Below is a small trained network, with its code and all its weights. Each question gives an input and a class and asks what happens when units are switched off, that is, made to give their printed mean instead of their output.

import numpy as np


def w(rows, s, z=0):
    codes = np.array(rows[::2]) - 128.0
    scale = np.full(codes.shape[1], s)
    scale[-1] = z or s
    return codes * scale


def f(y):
    return np.maximum(y, 0)


def log_softmax(a):
    a = a - a.max(-1, keepdims=True)
    return a - np.log(np.exp(a).sum(-1, keepdims=True))


def net(x, mask):
    res = np.array(x, float).reshape(1, 7) / 4 @ E
    y = f(res @ A[0][:, :-1].T + A[0][:, -1])
    res = res + np.where(mask, y, B[0][:, -1]) @ B[0][:, :-1]
    return log_softmax(res[-1] @ U[:, :-1].T + U[:, -1])


A, B = {}, {}
E = w([
[170,148,88,80,68,114,225,154,46],'x0',
[128,130,122,130,131,130,127,133,123],'x1',
[126,139,211,89,112,213,126,217,139],'x2',
[189,8,82,161,114,173,103,144,70],'x3',
[31,129,50,64,77,194,115,94,117],'x4',
[130,72,95,2,216,106,136,179,185],'x5',
[159,141,175,58,188,148,99,54,4],'x6',
],0.0078)
A[0] = w([
[112,124,137,143,127,138,59,156,175,184],'N0',
[85,112,142,174,178,139,72,106,204,133],'N1',
[124,155,94,210,96,148,151,167,168,88],'N2',
[97,115,115,97,67,89,198,164,114,174],'N3',
[148,195,150,177,122,170,113,80,89,54],'N4',
[146,125,111,121,96,127,205,175,91,63],'N5',
[104,110,94,75,200,105,129,128,110,50],'N6',
[187,107,165,186,147,65,178,165,164,114],'N7',
[135,159,167,155,105,183,110,84,84,56],'N8',
[110,138,192,125,89,174,160,185,157,121],'N9',
[62,143,98,92,98,177,118,86,93,81],'N10',
[135,195,178,113,141,106,133,118,145,150],'N11',
[120,126,72,162,103,54,151,98,143,120],'N12',
[86,164,146,129,112,69,98,154,98,48],'N13',
[108,120,118,174,92,162,137,74,99,110],'N14',
[71,113,62,122,100,159,151,134,178,99],'N15',
[198,136,167,151,171,91,163,138,143,3],'N16',
[91,146,111,84,126,179,116,71,85,104],'N17',
[157,129,113,124,83,116,195,153,130,79],'N18',
[149,157,147,107,120,140,210,178,94,198],'N19',
[129,99,98,115,123,106,161,174,183,73],'N20',
[151,108,118,64,179,127,136,115,137,37],'N21',
[124,118,59,152,178,50,144,1,132,132],'N22',
[185,148,86,110,116,92,191,97,113,134],'N23',
[170,37,86,170,111,158,109,149,99,173],'N24',
[145,70,106,76,168,153,145,127,169,30],'N25',
[113,151,142,192,70,138,105,94,79,58],'N26',
[188,154,171,120,204,104,96,96,54,109],'N27',
[207,147,176,143,140,105,156,135,125,114],'N28',
[93,116,189,92,128,232,163,112,112,134],'N29',
[111,123,159,113,196,131,68,54,96,188],'N30',
[143,61,130,155,127,152,72,117,142,133],'N31',
[106,120,138,152,103,108,120,137,207,176],'N32',
[114,108,126,92,167,115,156,134,135,18],'N33',
[96,116,74,125,111,75,130,71,141,149],'N34',
[114,234,145,77,115,80,124,79,172,163],'N35',
[64,204,135,136,157,97,161,141,149,124],'N36',
],0.0099,0.004)
B[0] = w([
[127,193,130,93,103,162,54,118,68,189],'N0',
[118,211,108,110,71,172,97,70,74,214],'N1',
[73,183,205,99,232,34,212,148,116,195],'N2',
[137,158,95,157,102,138,66,93,90,204],'N3',
[153,154,155,93,192,86,176,115,208,201],'N4',
[156,167,121,106,96,161,105,57,97,187],'N5',
[133,153,179,96,206,103,188,91,174,181],'N6',
[73,83,52,194,165,156,122,98,123,213],'N7',
[139,156,219,89,192,67,180,93,140,191],'N8',
[204,100,155,151,167,163,90,224,196,195],'N9',
[85,100,77,220,175,170,124,102,155,201],'N10',
[126,73,116,134,87,136,153,126,91,200],'N11',
[151,152,161,102,150,145,107,190,135,200],'N12',
[153,87,167,125,121,117,184,104,147,151],'N13',
[133,115,144,114,166,71,168,123,182,192],'N14',
[55,94,96,223,189,119,136,121,134,193],'N15',
[101,128,76,197,156,197,113,56,209,177],'N16',
[48,113,100,205,171,142,109,135,136,203],'N17',
[130,191,98,122,103,129,101,87,105,177],'N18',
[142,167,124,133,91,122,76,134,96,218],'N19',
[88,217,160,107,181,74,197,128,115,175],'N20',
[141,175,164,123,184,54,164,68,171,171],'N21',
[238,121,177,123,147,197,90,246,143,255],'N22',
[149,170,106,124,136,170,62,110,66,204],'N23',
[125,50,154,47,83,113,176,108,108,222],'N24',
[144,161,161,103,192,75,165,69,213,172],'N25',
[144,171,138,62,167,73,146,83,233,205],'N26',
[26,112,120,181,162,146,142,161,84,225],'N27',
[72,103,57,192,163,163,113,121,158,197],'N28',
[147,117,148,159,167,176,91,218,144,193],'N29',
[124,180,96,108,92,121,109,160,18,228],'N30',
[124,117,121,53,66,167,150,77,82,179],'N31',
[113,157,94,123,78,139,150,149,42,199],'N32',
[134,170,167,114,127,85,150,82,190,150],'N33',
[165,117,138,158,167,192,127,215,139,204],'N34',
[136,27,147,120,57,139,149,106,100,240],'N35',
[191,1,138,76,44,114,189,85,113,208],'N36',
],0.0063,0.0096)
U = w([
[140,192,162,102,186,63,167,84,198,65],'0',
[85,157,126,149,155,102,141,167,79,217],'1',
[74,86,69,228,162,164,95,96,160,59],'2',
[216,130,151,136,148,175,75,236,154,76],'3',
[148,227,106,107,78,152,62,66,80,68],'4',
[153,5,137,87,67,126,171,88,112,100],'5',
[131,139,121,135,130,115,93,135,122,254],'6',
],0.011,0.0085)

Each question gives the input, the list of numbers given to net, and the class t.
The units are the neurons (one row each of A and B). Each row of codes is followed by its name. A weight is (code - 128) times the scale printed after its matrix; where a second scale follows, it is the last column's (A, B and U).
mask holds one flag per neuron, in row order. A switched-off neuron (its flag False) gives its mean, the last column of its row in B, instead of its output. The means were averaged over made-up inputs and are rounded, as every weight is.
A unit's drop is (log p(t) with every unit on - log p(t) with that unit switched off) / (log p(t) with every unit on - log p(t) with every unit switched off).
The circuit of an input: a set's keep is (log p(t) with only the set's units on - log p(t) with every unit switched off) / (log p(t) with every unit on - log p(t) with every unit switched off). Starting from the 12 units with the biggest drops (on a tie, the unit counted first), units are removed one at a time, each time the one whose removal leaves the highest keep (on an exact tie, the one counted first), for as long as the keep stays at least 0.8.
circuit, biggest first: the units of the circuit, biggest drop first
most important unit: the unit with the biggest drop
k most important neurons: the k neurons with the biggest drops, biggest first
input [1,-3,-3,-5,-8,-4,-2], class 2: most important unit : N7
input [-4,7,-8,-3,4,5,-6], class 3: 2 most important neurons : (N22 N34)
input [3,7,3,-2,-8,5,-4], class 2: circuit, biggest first : (N7 N16)
input [-5,5,-4,-4,7,-5,-7], class 1: 2 most important neurons : (N2 N32)
input [4,1,8,-3,-8,-1,-1], class 2: circuit, biggest first : (N7 N28)
input [6,-6,-3,7,6,2,-7], class 1: circuit, biggest first : (N20 N2)
input [-3,3,-8,-8,6,-5,0], class 3: 3 most important neurons : (N22 N34 N12)
input [6,7,-6,7,-7,2,-6], class 2: 4 most important neurons : (N7 N16 N28 N30)
input [-8,-2,2,8,8,-4,-8], class 1: circuit, biggest first : (N2 N32)
input [5,-1,-8,6,-6,6,-2], class 3: 2 most important neurons : (N22 N12)
input [8,-4,7,6,1,3,-3], class 4: 2 most important neurons : (N5 N22)
input [-5,7,1,-6,-8,4,7], class 2: circuit, biggest first : (N16 N27)
input [-4,4,8,7,-4,8,-8], class 0: circuit, biggest first : (N25 N20)
input [-7,-2,2,-2,0,5,-5], class 4: circuit, biggest first : (N1 N0)
input [6,2,-3,1,2,-7,-7], class 0: circuit, biggest first : (N2 N26)
input [1,-2,-7,-6,0,-1,4], class 3: circuit, biggest first : (N22)
input [7,-3,-2,5,7,8,-6], class 0: circuit, biggest first : (N25 N20)
input [-7,-5,-7,4,-2,8,-3], class 0: 4 most important neurons : (N25 N6 N20 N21)
input [-3,5,0,5,2,1,2], class 5: circuit, biggest first : (N24 N31)
input [-8,5,4,-3,-2,-1,7], class 4: circuit, biggest first : (N1)
input [7,-2,-5,-6,-6,6,-6], class 4: circuit, biggest first : (N23 N3 N18)
input [4,0,5,-8,1,-5,-1], class 5: circuit, biggest first : (N36 N35)
input [-3,-5,6,7,-4,-2,-7], class 1: circuit, biggest first : (N2 N22)
input [8,4,-8,-7,0,-8,-6], class 0: 2 most important neurons : (N2 N26)
input [-7,-6,6,-7,-2,7,8], class 1: 2 most important neurons : (N30 N27)
input [8,3,1,3,7,1,-2], class 4: 2 most important neurons : (N5 N3)
input [1,1,-2,-8,4,5,4], class 5: most important unit : N35
input [-7,0,1,-1,-7,2,0], class 2: 3 most important neurons : (N7 N16 N28)
input [5,-3,-8,5,3,3,-6], class 3: 3 most important neurons : (N22 N34 N12)
